Here is a tiny trained network, its code and every weight. The questions are about switching its units off for an input and a target symbol, where a switched-off unit gives its printed mean instead of its output.

import numpy as np


def w(rows, s, z=0):
    codes = np.array(rows[::2]) - 128.0
    scale = np.full(codes.shape[1], s)
    scale[-1] = z or s
    return codes * scale


def norm(h):
    return h / np.sqrt((h * h).mean(-1, keepdims=True) + 1e-5)


def f(y):
    return np.maximum(y, 0)


def softmax(a):
    e = np.exp(a - a.max(-1, keepdims=True))
    return e / e.sum(-1, keepdims=True)


def log_softmax(a):
    a = a - a.max(-1, keepdims=True)
    return a - np.log(np.exp(a).sum(-1, keepdims=True))


def net(x, mask):
    ids = ['ΞΠΣαβγδεζηλμτφψω'.index(c) for c in x.split()]
    T = len(ids)
    res = E[ids] + P[:T]
    u = 0
    for l in range(3):
        q, k, v = (norm(res) @ M[l].T for M in (Q, K, V))
        z = softmax(np.where(np.tri(T) > 0, q @ k.T / 3**0.5, -1e9)) @ v
        res = res + np.where(mask[u], z, O[l][:, -1]) @ O[l][:, :-1]
        u += 1
        y = f(norm(res) @ A[l][:, :-1].T + A[l][:, -1])
        res = res + np.where(mask[u : u + 12], y, B[l][:, -1]) @ B[l][:, :-1]
        u += 12
    return log_softmax(norm(res)[-1] @ U[:, :-1].T + U[:, -1])


Q, K, V, O, A, B = {}, {}, {}, {}, {}, {}
E = w([
[98,136,152],'Ξ',
[6,71,106],'Π',
[64,56,95],'Σ',
[111,92,148],'α',
[115,78,132],'β',
[180,154,94],'γ',
[158,79,122],'δ',
[24,120,133],'ε',
[147,164,162],'ζ',
[126,213,125],'η',
[37,101,150],'λ',
[154,178,147],'μ',
[121,96,198],'τ',
[196,90,234],'φ',
[80,217,30],'ψ',
[45,164,169],'ω',
],0.013)
P = w([
[148,200,254],'0',
[47,164,140],'1',
[47,162,130],'2',
[150,94,146],'3',
[48,164,138],'4',
[49,156,111],'5',
[149,93,146],'6',
],0.0054)
Q[0] = w([
[193,213,241],'L0H1',
[97,127,9],'L0H1',
[25,1,126],'L0H1',
],0.006)
K[0] = w([
[138,197,247],'L0H1',
[128,147,35],'L0H1',
[101,74,124],'L0H1',
],0.011)
V[0] = w([
[52,106,44],'L0H1',
[87,252,128],'L0H1',
[154,115,116],'L0H1',
],0.0027)
O[0] = w([
[124,157,191,189],'L0H1',
[97,105,140,187],'L0H1',
[3,37,76,1],'L0H1',
],0.0042,0.00048)
A[0] = w([
[109,30,82,89],'L0N1',
[168,199,139,226],'L0N2',
[168,63,132,90],'L0N3',
[145,153,123,10],'L0N4',
[88,223,69,100],'L0N5',
[63,216,194,252],'L0N6',
[183,154,182,236],'L0N7',
[65,218,133,124],'L0N8',
[244,93,57,21],'L0N9',
[89,197,73,25],'L0N10',
[66,167,20,191],'L0N11',
[96,83,164,187],'L0N12',
],0.011,0.0019)
B[0] = w([
[208,136,177,178],'L0N1',
[163,154,103,167],'L0N2',
[70,97,2,149],'L0N3',
[149,99,187,133],'L0N4',
[129,179,58,170],'L0N5',
[186,119,139,254],'L0N6',
[68,106,109,188],'L0N7',
[154,45,56,197],'L0N8',
[57,142,97,145],'L0N9',
[173,181,106,157],'L0N10',
[125,143,162,199],'L0N11',
[184,152,166,224],'L0N12',
],0.0069,0.0077)
Q[1] = w([
[72,254,125],'L1H1',
[43,38,48],'L1H1',
[192,120,63],'L1H1',
],0.008)
K[1] = w([
[212,217,255],'L1H1',
[41,170,45],'L1H1',
[193,166,16],'L1H1',
],0.0051)
V[1] = w([
[252,219,124],'L1H1',
[78,113,143],'L1H1',
[17,142,153],'L1H1',
],0.0047)
O[1] = w([
[144,171,94,9],'L1H1',
[30,252,64,162],'L1H1',
[150,130,44,118],'L1H1',
],0.0031,0.0014)
A[1] = w([
[161,61,64,69],'L1N1',
[58,176,100,171],'L1N2',
[120,113,93,159],'L1N3',
[120,90,2,131],'L1N4',
[110,149,45,56],'L1N5',
[74,66,113,84],'L1N6',
[89,248,205,155],'L1N7',
[78,190,101,5],'L1N8',
[96,166,28,10],'L1N9',
[185,176,62,31],'L1N10',
[170,68,42,218],'L1N11',
[186,137,89,70],'L1N12',
],0.0085,0.0019)
B[1] = w([
[60,218,64,174],'L1N1',
[162,35,120,199],'L1N2',
[148,70,191,169],'L1N3',
[145,51,129,236],'L1N4',
[168,235,198,188],'L1N5',
[58,208,120,251],'L1N6',
[156,198,63,167],'L1N7',
[89,188,61,152],'L1N8',
[111,220,78,199],'L1N9',
[228,96,111,219],'L1N10',
[37,89,253,233],'L1N11',
[98,48,136,192],'L1N12',
],0.0053,0.0026)
Q[2] = w([
[116,127,134],'L2H1',
[156,158,191],'L2H1',
[144,206,4],'L2H1',
],0.0041)
K[2] = w([
[113,87,136],'L2H1',
[2,80,140],'L2H1',
[72,188,90],'L2H1',
],0.0089)
V[2] = w([
[255,78,81],'L2H1',
[163,153,90],'L2H1',
[90,88,114],'L2H1',
],0.0052)
O[2] = w([
[140,72,54,128],'L2H1',
[103,250,160,9],'L2H1',
[223,136,68,124],'L2H1',
],0.0024,0.0015)
A[2] = w([
[203,91,155,144],'L2N1',
[164,190,155,5],'L2N2',
[124,120,174,118],'L2N3',
[113,165,157,176],'L2N4',
[89,120,57,105],'L2N5',
[140,152,61,53],'L2N6',
[112,84,200,169],'L2N7',
[60,126,161,104],'L2N8',
[166,254,21,109],'L2N9',
[146,129,181,68],'L2N10',
[159,56,48,33],'L2N11',
[173,168,188,66],'L2N12',
],0.01,0.0024)
B[2] = w([
[91,130,61,206],'L2N1',
[8,165,113,140],'L2N2',
[123,130,144,181],'L2N3',
[164,166,94,147],'L2N4',
[177,93,152,149],'L2N5',
[118,138,159,144],'L2N6',
[132,134,148,255],'L2N7',
[125,140,103,183],'L2N8',
[109,96,170,177],'L2N9',
[129,101,142,173],'L2N10',
[125,186,117,139],'L2N11',
[161,155,84,165],'L2N12',
],0.011,0.0076)
U = w([
[122,52,41,2],'Ξ',
[42,105,91,138],'Π',
[100,152,253,59],'Σ',
[191,54,80,113],'α',
[145,145,101,193],'β',
[123,210,178,157],'γ',
[124,75,123,62],'δ',
[78,165,80,89],'ε',
[137,115,71,183],'ζ',
[139,164,122,198],'η',
[33,207,145,38],'λ',
[164,121,82,147],'μ',
[207,135,168,188],'τ',
[189,47,156,120],'φ',
[117,176,104,150],'ψ',
[114,133,74,164],'ω',
],0.024,0.0084)

Each question gives the input, a string of symbols that net reads in full, and the target symbol t.
The units are the heads (3 rows each of Q, K, V and O) and the neurons (one row each of A and B). Each row of codes is followed by its name. A weight is (code - 128) times the scale printed after its matrix; where a second scale follows, it is the last column's (O, A, B and U).
mask holds one flag per unit, layer by layer, with each layer's heads first. A switched-off unit (its flag False) gives its mean, the last column of its rows in O or B, instead of its output. The means were averaged over made-up inputs and are rounded, as every weight is.
A unit's drop is (log p(t) with every unit on - log p(t) with that unit switched off) / (log p(t) with every unit on - log p(t) with every unit switched off).
unit that matters most: the unit with the biggest drop
k most important neurons: the k neurons with the biggest drops, biggest first
top k neurons in layer l: the k neurons of layer l with the biggest drops, biggest first
input τ Σ τ μ γ, target γ: unit that matters most	L1N5
input α λ Ξ λ Σ Σ, target Σ: top 3 neurons in layer 0	[L0N6; L0N1; L0N7]
input Π φ Π λ, target φ: top 2 neurons in layer 0	[L0N7; L0N12]
input ψ ζ Π φ, target Σ: top 3 neurons in layer 0	[L0N7; L0N3; L0N6]
input Π γ μ Π λ Π τ, target Σ: top 3 neurons in layer 0	[L0N7; L0N1; L0N6]
input Π τ Ξ μ Ξ, target Ξ: 4 most important neurons	[L0N8; L0N6; L2N1; L1N11]
input Π Π Π Ξ φ, target φ: top 4 neurons in layer 1	[L1N11; L1N5; L1N6; L1N10]
input τ τ γ Π Π λ, target λ: 2 most important neurons	[L0N6; L0N7]
input Π φ Π δ, target Π: top 2 neurons in layer 0	[L0N3; L0N9]
input ζ Π γ, target γ: top 2 neurons in layer 2	[L2N9; L2N1]
input Ξ Π μ δ, target Π: 2 most important neurons	[L0N3; L1N11]
input ζ τ τ Π α Π τ, target Σ: top 2 neurons in layer 0	[L0N7; L0N3]
input δ Π η μ τ, target τ: 4 most important neurons	[L0N5; L0N8; L2N12; L0N10]
input α Π φ Σ, target Σ: unit that matters most	L1N11
input τ φ μ τ τ Π ε, target Σ: top 2 neurons in layer 0	[L0N8; L0N10]
input Π δ Π Π β τ, target τ: 4 most important neurons	[L0N5; L0N8; L0N10; L2N12]
input φ Π γ Π Π α, target α: top 2 neurons in layer 2	[L2N1; L2N12]
input τ Ξ α, target α: 2 most important neurons	[L2N1; L1N11]
input φ τ Π Π, target Σ: 2 most important neurons	[L0N1; L2N1]
input τ α Π α φ, target φ: top 3 neurons in layer 0	[L0N7; L0N3; L0N8]
input φ φ Π Π φ Ξ, target Ξ: unit that matters most	L0N8
input α Π ε γ, target Σ: top 3 neurons in layer 2	[L2N9; L2N1; L2N5]
input δ Π φ Π γ λ, target λ: 2 most important neurons	[L1N6; L0N6]
